Here is a tiny trained network, its code and every weight. The questions are about switching its units off for an input and a target symbol, where a switched-off unit gives its printed mean instead of its output.

import numpy as np


def w(rows, s, z=0):
    codes = np.array(rows[::2]) - 128.0
    scale = np.full(codes.shape[1], s)
    scale[-1] = z or s
    return codes * scale


def f(y):
    return y / 2 * (1 + np.tanh(0.7978845608 * (y + 0.044715 * y**3)))


def softmax(a):
    e = np.exp(a - a.max(-1, keepdims=True))
    return e / e.sum(-1, keepdims=True)


def log_softmax(a):
    a = a - a.max(-1, keepdims=True)
    return a - np.log(np.exp(a).sum(-1, keepdims=True))


def net(x, mask):
    ids = ['ΘΩγδεπ'.index(c) for c in x.split()]
    T = len(ids)
    res = E[ids] + P[:T]
    q, k, v = (res @ M[0].T for M in (Q, K, V))
    z = softmax(np.where(np.tri(T) > 0, q @ k.T / 4**0.5, -1e9)) @ v
    res = res + np.where(mask[0], z, O[0][:, -1]) @ O[0][:, :-1]
    y = f(res @ A[0][:, :-1].T + A[0][:, -1])
    res = res + np.where(mask[1:13], y, B[0][:, -1]) @ B[0][:, :-1]
    return log_softmax(res[-1] @ U[:, :-1].T + U[:, -1])


Q, K, V, O, A, B = {}, {}, {}, {}, {}, {}
E = w([
[26,156,103,207,177,155,2],'Θ',
[165,210,149,54,32,129,120],'Ω',
[198,195,30,158,174,122,104],'γ',
[101,145,157,223,60,182,163],'δ',
[21,145,114,159,84,64,124],'ε',
[205,77,118,153,76,26,158],'π',
],0.014)
P = w([
[159,249,175,202,135,83,146],'0',
[142,174,171,128,199,118,137],'1',
[127,154,124,140,146,123,134],'2',
[118,138,99,138,118,125,129],'3',
[109,109,91,135,91,131,122],'4',
[108,90,81,127,79,130,121],'5',
[106,87,85,117,85,135,145],'6',
],0.012)
Q[0] = w([
[124,183,103,254,64,73,114],'h1',
[98,197,113,35,68,149,90],'h1',
[164,149,41,169,89,140,159],'h1',
[151,233,181,155,169,56,144],'h1',
],0.0085)
K[0] = w([
[103,32,105,2,33,85,125],'h1',
[109,45,13,195,91,107,111],'h1',
[90,98,159,88,41,137,79],'h1',
[129,15,110,70,159,193,117],'h1',
],0.0087)
V[0] = w([
[103,129,221,76,29,162,236],'h1',
[52,202,172,114,87,189,58],'h1',
[59,163,132,20,120,1,116],'h1',
[246,215,119,62,103,147,103],'h1',
],0.0084)
O[0] = w([
[132,180,169,96,10,180,114,74],'h1',
[58,162,148,41,149,150,88,200],'h1',
[46,175,129,91,53,21,158,131],'h1',
[126,58,84,50,88,152,176,254],'h1',
],0.011,0.005)
A[0] = w([
[113,119,152,254,211,32,168,80],'n1',
[154,148,120,133,253,92,128,85],'n2',
[71,81,72,22,127,185,164,82],'n3',
[160,171,76,69,91,38,181,114],'n4',
[205,162,162,241,125,115,155,128],'n5',
[150,128,54,81,147,81,161,116],'n6',
[205,50,100,101,143,205,167,91],'n7',
[169,160,168,188,20,80,171,122],'n8',
[176,108,110,52,61,110,189,5],'n9',
[129,197,49,154,182,171,66,124],'n10',
[129,195,139,67,123,154,93,114],'n11',
[76,125,94,213,157,194,98,119],'n12',
],0.0083,0.012)
B[0] = w([
[169,80,167,65,61,131,65,235],'n1',
[137,144,140,210,73,124,148,240],'n2',
[149,90,123,97,215,134,23,213],'n3',
[100,110,93,153,117,96,188,248],'n4',
[36,163,89,96,199,132,92,188],'n5',
[129,86,129,132,96,68,151,234],'n6',
[79,213,144,129,122,168,193,194],'n7',
[154,162,140,113,209,143,130,207],'n8',
[182,157,103,254,180,208,163,176],'n9',
[138,132,193,115,72,173,125,254],'n10',
[85,167,234,160,130,194,97,190],'n11',
[158,90,93,165,123,70,130,201],'n12',
],0.0079,0.0083)
U = w([
[160,101,173,165,123,113,19,1],'Θ',
[116,175,166,187,219,189,112,126],'Ω',
[135,101,95,83,253,86,105,185],'γ',
[156,76,183,19,78,195,103,129],'δ',
[62,168,175,124,55,100,145,36],'ε',
[144,119,116,184,57,148,180,223],'π',
],0.0069,0.0052)

Each question gives the input, a string of symbols that net reads in full, and the target symbol t.
The units are the heads (4 rows each of Q, K, V and O) and the neurons (one row each of A and B). Each row of codes is followed by its name. A weight is (code - 128) times the scale printed after its matrix; where a second scale follows, it is the last column's (O, A, B and U).
mask holds one flag per unit, heads first, then neurons. A switched-off unit (its flag False) gives its mean, the last column of its rows in O or B, instead of its output. The means were averaged over made-up inputs and are rounded, as every weight is.
A unit's drop is (log p(t) with every unit on - log p(t) with that unit switched off) / (log p(t) with every unit on - log p(t) with every unit switched off).
The circuit of an input: a set's keep is (log p(t) with only the set's units on - log p(t) with every unit switched off) / (log p(t) with every unit on - log p(t) with every unit switched off). Starting from the 12 units with the biggest drops (on a tie, the unit counted first), units are removed one at a time, each time the one whose removal leaves the highest keep (on an exact tie, the one counted first), for as long as the keep stays at least 0.8.
units of the circuit, in order: the units of the circuit, biggest drop first
top k neurons: the k neurons with the biggest drops, biggest first
drop of u: that unit's drop, to one decimal
input γ Ω Θ γ γ, target γ: units of the circuit, in order => h1; n3; n1
input π Ω γ Θ Θ γ Θ, target γ: units of the circuit, in order => n2; h1
input γ ε Θ γ δ, target Ω: units of the circuit, in order => h1; n1
input Θ δ γ γ Θ Θ, target Θ: units of the circuit, in order => h1; n1; n12; n10
input γ Ω ε δ, target ε: top neuron => n1
input γ γ δ γ δ Θ γ, target Ω: top 3 neurons => n1; n6; n4
input ε Ω ε δ δ γ, target δ: units of the circuit, in order => h1; n2; n10
input Ω Θ γ γ γ γ γ, target γ: units of the circuit, in order => h1; n3
input γ γ Ω Ω Ω, target Ω: top 4 neurons => n9; n3; n11; n1
input γ Ω π Θ, target π: top 3 neurons => n3; n5; n8
input γ γ γ, target π: top 2 neurons => n2; n7
input γ γ δ δ γ Ω δ, target δ: top 2 neurons => n3; n2
input γ Θ δ π Ω, target π: top 2 neurons => n3; n4
input δ γ γ π, target γ: top 4 neurons => n5; n8; n2; n10
input γ ε Ω ε γ γ, target ε: top neuron => n9
input γ γ Ω γ π γ Ω, target π: drop of n3 => 0.2
input Ω γ γ ε δ, target ε: drop of n9 => 0.2
input γ δ δ γ Θ γ, target Θ: drop of n12 => 0.1
